Below is a small trained network, with its code and all its weights. Each question gives an input and a class and asks what happens when units are switched off, that is, made to give their printed mean instead of their output.

import numpy as np


def w(rows, s, z=0):
    codes = np.array(rows[::2]) - 128.0
    scale = np.full(codes.shape[1], s)
    scale[-1] = z or s
    return codes * scale


def f(y):
    return y / 2 * (1 + np.tanh(0.7978845608 * (y + 0.044715 * y**3)))


def log_softmax(a):
    a = a - a.max(-1, keepdims=True)
    return a - np.log(np.exp(a).sum(-1, keepdims=True))


def net(x, mask):
    res = np.array(x, float).reshape(1, 4) / 4 @ E
    y = f(res @ A[0][:, :-1].T + A[0][:, -1])
    res = res + np.where(mask, y, B[0][:, -1]) @ B[0][:, :-1]
    return log_softmax(res[-1] @ U[:, :-1].T + U[:, -1])


A, B = {}, {}
E = w([
[194,170,86,87,88,30,206,156,228,55,130],'x0',
[93,161,226,100,144,4,33,119,115,190,220],'x1',
[233,48,183,234,154,67,195,103,75,194,116],'x2',
[220,53,181,2,116,143,83,155,96,149,47],'x3',
],0.0043)
A[0] = w([
[160,117,86,156,127,219,180,139,140,101,97,153],'N1',
[159,120,97,129,123,196,165,127,135,106,110,88],'N2',
[125,121,133,135,128,127,128,127,125,114,132,1],'N3',
[161,141,108,102,112,67,163,128,168,105,129,79],'N4',
[113,137,165,104,129,62,94,122,119,142,170,93],'N5',
[52,162,101,55,121,161,104,132,154,100,134,130],'N6',
[108,114,146,141,134,177,101,123,87,152,130,76],'N7',
[168,151,115,99,112,69,169,132,168,95,135,96],'N8',
[163,154,103,89,123,50,182,135,180,99,130,122],'N9',
[147,112,94,146,130,205,167,119,144,94,97,86],'N10',
[131,124,108,131,121,155,149,125,122,121,113,35],'N11',
[64,150,108,59,116,161,104,126,152,107,131,71],'N12',
[107,135,171,122,125,37,80,120,127,138,154,83],'N13',
[60,164,103,53,116,164,97,128,163,109,137,96],'N14',
[64,163,90,217,138,100,148,125,149,122,158,114],'N15',
[98,144,166,118,134,38,62,135,120,145,162,144],'N16',
[94,113,151,165,133,203,83,115,78,162,128,83],'N17',
[205,85,150,219,121,74,171,128,97,160,112,112],'N18',
[147,123,103,147,117,199,165,121,129,107,102,71],'N19',
[116,123,128,144,131,118,137,119,135,133,130,18],'N20',
[172,160,113,96,120,67,172,134,171,103,128,94],'N21',
[72,153,107,206,130,120,148,113,148,120,159,84],'N22',
[78,106,165,180,126,219,73,135,75,162,136,107],'N23',
[111,141,165,115,128,53,76,121,123,142,148,101],'N24',
[192,84,160,219,126,93,160,115,108,154,134,88],'N25',
[215,89,150,2,140,135,98,120,106,141,95,105],'N26',
[175,102,148,55,118,134,105,137,113,134,96,69],'N27',
[66,172,108,216,130,107,153,126,133,114,151,91],'N28',
],0.0096,0.0057)
B[0] = w([
[118,149,97,123,85,85,245,97,138,168,143,246],'N1',
[114,135,84,131,124,178,176,162,131,168,128,170],'N2',
[116,107,86,108,186,216,98,207,114,155,102,95],'N3',
[56,105,89,126,180,160,67,147,116,128,110,152],'N4',
[119,132,70,131,136,176,198,159,131,159,118,170],'N5',
[242,154,159,147,192,83,119,111,113,111,139,225],'N6',
[67,113,95,129,161,160,81,151,135,121,122,154],'N7',
[47,108,97,136,171,140,67,124,121,126,118,166],'N8',
[28,105,112,139,163,90,60,83,120,128,127,195],'N9',
[113,136,65,120,137,175,202,168,128,173,125,187],'N10',
[113,121,78,116,172,204,132,193,119,156,111,110],'N11',
[206,142,126,133,234,165,93,186,105,125,127,176],'N12',
[115,139,45,120,149,189,202,174,126,173,110,177],'N13',
[244,150,139,142,221,121,102,146,105,112,124,206],'N14',
[138,99,205,107,37,196,97,153,136,118,128,206],'N15',
[126,139,81,130,90,111,248,103,138,155,127,222],'N16',
[33,100,73,128,180,134,55,136,131,121,117,195],'N17',
[251,176,145,128,219,107,96,138,117,97,138,222],'N18',
[111,131,66,118,158,185,179,183,124,169,119,164],'N19',
[116,113,95,117,181,225,99,210,117,146,106,98],'N20',
[44,104,94,130,176,140,61,126,123,130,122,169],'N21',
[133,96,172,102,81,215,96,186,127,135,114,176],'N22',
[7,106,82,127,176,88,52,98,141,108,117,232],'N23',
[122,131,74,127,126,163,203,153,133,159,120,177],'N24',
[226,161,121,121,234,146,87,169,111,106,125,198],'N25',
[125,107,216,133,9,238,83,171,144,111,141,253],'N26',
[120,106,146,108,110,238,93,201,131,125,122,174],'N27',
[133,103,177,103,55,226,88,174,133,119,118,188],'N28',
],0.019,0.0051)
U = w([
[229,175,145,140,203,111,114,143,83,103,138,93],'0',
[109,139,63,114,102,137,255,136,143,191,120,106],'1',
[128,80,217,84,31,190,95,168,148,113,126,85],'2',
[27,84,89,141,168,90,62,84,123,113,110,102],'3',
[148,138,205,150,49,2,175,13,141,105,168,252],'4',
],0.0095,0.0034)

Each question gives the input, the list of numbers given to net, and the class t.
The units are the neurons (one row each of A and B). Each row of codes is followed by its name. A weight is (code - 128) times the scale printed after its matrix; where a second scale follows, it is the last column's (A, B and U).
mask holds one flag per neuron, in row order. A switched-off neuron (its flag False) gives its mean, the last column of its row in B, instead of its output. The means were averaged over made-up inputs and are rounded, as every weight is.
A unit's drop is (log p(t) with every unit on - log p(t) with that unit switched off) / (log p(t) with every unit on - log p(t) with every unit switched off).
The circuit of an input: a set's keep is (log p(t) with only the set's units on - log p(t) with every unit switched off) / (log p(t) with every unit on - log p(t) with every unit switched off). Starting from the 12 units with the biggest drops (on a tie, the unit counted first), units are removed one at a time, each time the one whose removal leaves the highest keep (on an exact tie, the one counted first), for as long as the keep stays at least 0.8.
circuit, biggest first: the units of the circuit, biggest drop first
top k neurons: the k neurons with the biggest drops, biggest first
drop when u is switched off: that unit's drop, to one decimal
input [-2,2,-1,-4], class 2: circuit, biggest first : (N15)
input [4,6,4,-8], class 2: top 3 neurons : (N15; N28; N22)
input [1,1,5,6], class 2: top 2 neurons : (N26; N6)
input [-6,-5,4,0], class 3: top 2 neurons : (N23; N17)
input [2,-3,1,-4], class 2: top 3 neurons : (N16; N15; N28)
input [2,-5,-4,3], class 1: top 4 neurons : (N1; N18; N25; N10)
input [1,-4,-4,-2], class 0: top 3 neurons : (N16; N6; N14)
input [-2,8,5,8], class 1: top 4 neurons : (N16; N13; N24; N5)
input [6,5,-2,5], class 3: top 4 neurons : (N9; N21; N8; N1)
input [8,-3,-7,7], class 3: top 3 neurons : (N9; N21; N8)
input [-1,-7,2,-8], class 2: top 2 neurons : (N15; N28)
input [0,-5,-6,0], class 0: top 2 neurons : (N6; N14)
input [5,5,-5,4], class 0: top 2 neurons : (N14; N6)
input [3,-4,5,-4], class 0: top neuron : (N18)
input [-6,7,-3,-8], class 2: top 4 neurons : (N15; N28; N22; N1)
input [8,2,7,4], class 3: top 4 neurons : (N9; N21; N8; N4)
input [-3,-5,-6,4], class 0: drop when N6 is switched off : 0.1
input [7,2,-3,5], class 3: drop when N9 is switched off : 0.2
input [-3,4,-4,-1], class 0: drop when N10 is switched off : 0.4
input [-7,7,-3,-6], class 1: circuit, biggest first : (N16)
input [-3,-6,-3,3], class 1: drop when N7 is switched off : 0.0
